Each row has a hidden trait or not; one of two labels after the row says which. A new part has a new trait and new labels.
[-29.1  -1.5 -20.8  18.0  -6.0  -0.6  18.3  -5.4  20.5  -7.9  -4.3  48.0
  56.9  -5.4 -28.7  31.3] -> Q
[-17.7  -3.1   4.2  -1.6  33.6   5.9  11.9 -18.3  16.5   0.5  -6.2  16.0
  35.5 -26.0 -14.4  25.4] -> J
[ -1.3   4.4   6.7  -2.2 -11.3 -11.3   3.8  13.2  -9.5 -11.0   1.2  13.3
 -19.4   6.1   1.6  14.7] -> Q
[-13.9  25.7  13.1   8.0  15.0  22.5   7.7  24.6   2.3  -7.2  -7.7  32.7
  43.7 -31.9  -9.3   8.3] -> J
[-17.1   5.8  12.8   9.4  12.2  33.5  19.5  30.3 -12.5  -0.9 -13.3  32.6
  22.4 -34.1 -10.1   9.6] -> Q
[  3.7 -15.1  -8.4  -1.2 -11.1  10.9  22.6  14.4  -9.0  -8.8 -12.5  56.7
  31.8  -8.1 -37.6  17.6] -> Q
[  6.0   3.0  18.0   6.0  -6.7  24.9   6.1  22.1 -25.6  -6.0  -6.5  -2.0
 -10.5  -2.9   2.5  -6.9] -> Q
[-47.4  -6.2  79.8   3.4  41.2  37.4  19.0  43.0 -11.6 -23.1  -6.4  16.7
  85.6   2.6 -21.4  35.0] -> J
[-16.1  33.6   7.4  19.3   4.6  19.4  -6.8  45.1 -17.0 -12.1  -7.6  23.8
  29.7 -29.1  -2.0  -0.4] -> Q
[ -9.3  48.6   8.9  21.2  -8.2  16.8 -20.2  30.5   6.5  -6.6  -5.0   7.2
  20.3 -12.4  -2.2  -9.7] -> J
[  9.8  -1.3  28.5   2.3   4.9  33.2  13.3  16.1 -14.3  -4.0  -6.0   9.3
  12.8  -6.6  -6.6  -3.6] -> Q

Part 2:
[-24.4  17.8   5.8   6.2   2.8  -4.8  -8.0   2.8   5.3  12.8 -15.2  15.0
   5.0  -2.0  -0.6  -4.0  -5.2   3.6  14.2  73.8  59.5 -12.0   2.0] -> R
[ -9.9 -30.7  -6.8   3.9 -20.1   8.7 -28.1 -20.5  10.0  -5.9  28.1  -9.5
  -4.7  13.9  -6.3   6.8 -12.2  28.3   8.0 -35.7  16.1  27.8  17.2] -> H
[-64.2 -11.2  39.0 -11.9  17.8  -2.1  47.6  48.7  -9.1  15.6  42.8  -6.5
  10.7 -20.0   4.9 -18.1 -23.9 -26.2  -6.1  19.5  21.5 -50.4 -10.7] -> R
[ 33.7 -14.4  -9.0  -7.4   5.4   3.2  -5.2 -10.8  -8.5  -2.3  15.6  -3.9
  -4.4   0.6   2.6  -2.5   2.1  -3.4  -9.3 -55.9 -52.8   1.6  -1.1] -> H
[ -7.7 -38.4  -7.3  -3.7   6.6   5.9   7.2   3.6   4.0   5.1 -15.2 -11.5
  -4.1   7.1  -0.7   7.1   4.2  -4.5  -3.9 -12.5   9.8  20.7  -4.4] -> R
[ 16.2 -15.1  -2.4   5.7  10.9   1.8   4.4 -14.9  -2.4   7.9 -36.7 -10.0
  12.6  -5.8  -6.7 -22.7  -0.3   1.7  18.7 -19.0 -17.4  34.2  21.0] -> R
[ 39.2  16.9  11.4  -0.8  24.3  -0.7 -12.2  -4.7  -2.1  -3.0   4.8  13.3
  -2.5   2.5   1.5  -6.7  -2.6   3.7  -3.5  -4.2  -0.2  -8.2   8.8] -> H
[ 20.9 -28.0   0.8 -10.8  16.9   7.2  -3.3   1.8  -8.1  -3.7  -5.2   1.1
  -6.9  -3.8   3.0  -0.3 -10.4   2.5   8.3  -1.7  83.4   4.8 -16.1] -> H
[-12.2  16.0  -4.1  12.5 -41.5   1.3 -11.3  39.7  10.7   4.1 -39.5 -24.9
  -2.1   4.4   1.1  13.9  12.7  -8.0  19.8  -4.9  -9.1 -16.0  19.8] -> R
[-10.2  12.1  -0.8 -10.3  17.9   1.5   5.1 -17.8  -4.1  -4.6  16.6 -14.5
  -1.8  -1.2   2.0   6.1  13.8  -0.6 -15.8 -13.6  26.4   0.3  -3.9] -> H
